Here is a tiny trained network, its code and every weight. The questions are about switching its units off for an input and a class, where a switched-off unit gives its printed mean instead of its output.

import numpy as np


def w(rows, s, z=0):
    codes = np.array(rows[::2]) - 128.0
    scale = np.full(codes.shape[1], s)
    scale[-1] = z or s
    return codes * scale


def norm(h):
    return h / np.sqrt((h * h).mean(-1, keepdims=True) + 1e-5)


def f(y):
    return np.maximum(y, 0)


def log_softmax(a):
    a = a - a.max(-1, keepdims=True)
    return a - np.log(np.exp(a).sum(-1, keepdims=True))


def net(x, mask):
    res = np.array(x, float).reshape(1, 7) / 4 @ E
    u = 0
    for l in range(3):
        y = f(norm(res) @ A[l][:, :-1].T + A[l][:, -1])
        res = res + np.where(mask[u : u + 6], y, B[l][:, -1]) @ B[l][:, :-1]
        u += 6
    return log_softmax(norm(res)[-1] @ U[:, :-1].T + U[:, -1])


A, B = {}, {}
E = w([
[132,166,106,133,125,148,83,163,3,150],'x0',
[127,134,129,114,129,134,141,121,130,116],'x1',
[159,66,116,175,125,216,182,125,85,117],'x2',
[141,167,112,161,216,89,153,254,135,106],'x3',
[141,146,132,120,124,137,144,116,135,129],'x4',
[128,123,127,129,126,127,118,137,129,129],'x5',
[140,113,99,129,152,108,111,108,109,130],'x6',
],0.0051)
A[0] = w([
[151,107,114,140,116,255,150,95,87,117,144],'0.n0',
[147,175,116,139,135,135,115,148,101,106,38],'0.n1',
[134,159,98,73,52,133,128,158,58,162,129],'0.n2',
[183,178,188,120,199,111,144,200,44,151,3],'0.n3',
[156,126,83,147,152,143,195,187,126,97,80],'0.n4',
[113,138,122,83,170,101,154,146,169,157,149],'0.n5',
],0.0048,0.0024)
B[0] = w([
[166,89,127,88,124,78,116,167,65,147,253],'0.n0',
[116,67,176,118,253,183,90,156,129,118,155],'0.n1',
[92,152,59,177,89,93,133,93,51,98,206],'0.n2',
[93,92,225,70,173,158,84,110,200,64,222],'0.n3',
[190,135,107,203,131,82,96,113,147,105,208],'0.n4',
[123,151,117,120,100,117,123,92,94,214,192],'0.n5',
],0.0058,0.004)
A[1] = w([
[180,60,117,177,185,203,179,166,175,74,151],'1.n0',
[159,52,111,102,151,85,137,110,133,3,108],'1.n1',
[108,182,94,121,225,187,156,232,106,147,2],'1.n2',
[137,51,150,67,103,140,127,129,174,150,97],'1.n3',
[141,134,142,78,141,177,89,109,140,149,180],'1.n4',
[152,202,116,118,221,29,150,199,210,90,175],'1.n5',
],0.0046,0.00089)
B[1] = w([
[167,174,81,162,89,122,94,92,113,51,204],'1.n0',
[139,145,150,144,115,153,105,125,190,141,190],'1.n1',
[146,156,162,93,145,168,23,89,173,132,183],'1.n2',
[153,162,168,126,194,157,62,110,122,150,171],'1.n3',
[87,152,157,155,167,41,127,196,108,204,151],'1.n4',
[90,95,103,78,111,128,254,129,105,171,254],'1.n5',
],0.0058,0.0054)
A[2] = w([
[149,139,54,142,112,109,179,171,169,126,48],'2.n0',
[192,82,164,156,134,254,98,116,109,126,112],'2.n1',
[159,84,142,115,98,107,135,59,155,150,111],'2.n2',
[98,173,98,151,102,131,101,100,85,114,7],'2.n3',
[91,182,152,94,146,81,76,106,129,137,155],'2.n4',
[124,85,125,90,180,135,171,176,54,128,226],'2.n5',
],0.0074,0.0012)
B[2] = w([
[135,43,39,196,32,87,148,196,68,105,185],'2.n0',
[162,148,62,82,197,181,125,148,175,160,253],'2.n1',
[69,170,177,147,207,161,85,226,141,115,228],'2.n2',
[202,141,36,87,103,108,255,64,160,50,180],'2.n3',
[113,137,223,199,87,84,104,119,120,47,240],'2.n4',
[71,116,196,123,93,158,139,78,172,246,222],'2.n5',
],0.0063,0.0052)
U = w([
[43,168,244,128,162,86,73,121,174,103,249],'0',
[192,141,101,89,248,239,52,147,196,136,147],'1',
[69,86,81,95,91,58,240,176,195,210,57],'2',
[208,66,37,229,107,111,161,180,155,23,79],'3',
[145,173,93,111,46,59,136,30,86,14,58],'4',
[155,60,81,63,85,177,152,60,57,222,78],'5',
],0.011,0.0019)

Each question gives the input, the list of numbers given to net, and the class t.
The units are the neurons (one row each of A and B). Each row of codes is followed by its name. A weight is (code - 128) times the scale printed after its matrix; where a second scale follows, it is the last column's (A, B and U).
mask holds one flag per neuron, layer by layer. A switched-off neuron (its flag False) gives its mean, the last column of its row in B, instead of its output. The means were averaged over made-up inputs and are rounded, as every weight is.
A unit's drop is (log p(t) with every unit on - log p(t) with that unit switched off) / (log p(t) with every unit on - log p(t) with every unit switched off).
The circuit of an input: a set's keep is (log p(t) with only the set's units on - log p(t) with every unit switched off) / (log p(t) with every unit on - log p(t) with every unit switched off). Starting from the 12 units with the biggest drops (on a tie, the unit counted first), units are removed one at a time, each time the one whose removal leaves the highest keep (on an exact tie, the one counted first), for as long as the keep stays at least 0.8.
units of the circuit, in order: the units of the circuit, biggest drop first
unit that matters most: the unit with the biggest drop
k most important neurons: the k neurons with the biggest drops, biggest first
top k neurons in layer l: the k neurons of layer l with the biggest drops, biggest first
input [5,-7,-3,0,3,-6,3], class 4: 3 most important neurons => (0.n2, 2.n3, 2.n2)
input [5,-1,1,0,-5,-3,-8], class 5: top 3 neurons in layer 1 => (1.n0, 1.n4, 1.n3)
input [-7,-4,1,4,6,-4,1], class 3: 2 most important neurons => (2.n0, 1.n0)
input [3,-1,-7,-5,7,8,-6], class 4: units of the circuit, in order => (2.n3, 0.n2)
input [-2,7,1,-5,-2,6,3], class 1: unit that matters most => 2.n1
input [-5,-3,1,-3,1,-5,-7], class 1: units of the circuit, in order => (1.n3, 2.n1)
input [8,-1,-1,-6,1,-5,1], class 4: units of the circuit, in order => (0.n2, 2.n3)
input [1,-3,-8,-2,-6,-4,7], class 4: units of the circuit, in order => (0.n3, 2.n3)
input [-7,6,3,1,1,-7,-4], class 3: 2 most important neurons => (0.n3, 2.n0)
input [4,4,0,-8,-8,-2,-8], class 4: units of the circuit, in order => (2.n3, 2.n5)
input [4,6,0,2,-7,2,3], class 0: 2 most important neurons => (0.n3, 2.n4)
input [-6,4,2,5,2,1,-8], class 3: 3 most important neurons => (1.n0, 2.n0, 2.n5)
input [-7,-7,-8,2,8,8,7], class 2: 2 most important neurons => (1.n5, 0.n3)
input [3,5,0,-1,-4,-4,6], class 4: units of the circuit, in order => (2.n3)
input [-5,1,8,0,3,-3,8], class 1: 2 most important neurons => (2.n1, 1.n5)
input [-5,8,0,5,-4,-6,4], class 2: 2 most important neurons => (1.n5, 0.n5)
input [4,2,-1,0,1,-7,5], class 4: 3 most important neurons => (0.n2, 2.n3, 1.n5)
input [3,-3,3,0,-1,7,-7], class 5: 2 most important neurons => (0.n2, 0.n0)
input [7,5,0,5,-6,-7,-2], class 0: top 2 neurons in layer 0 => (0.n3, 0.n2)
input [4,-3,-1,-7,1,-3,2], class 4: unit that matters most => 1.n5
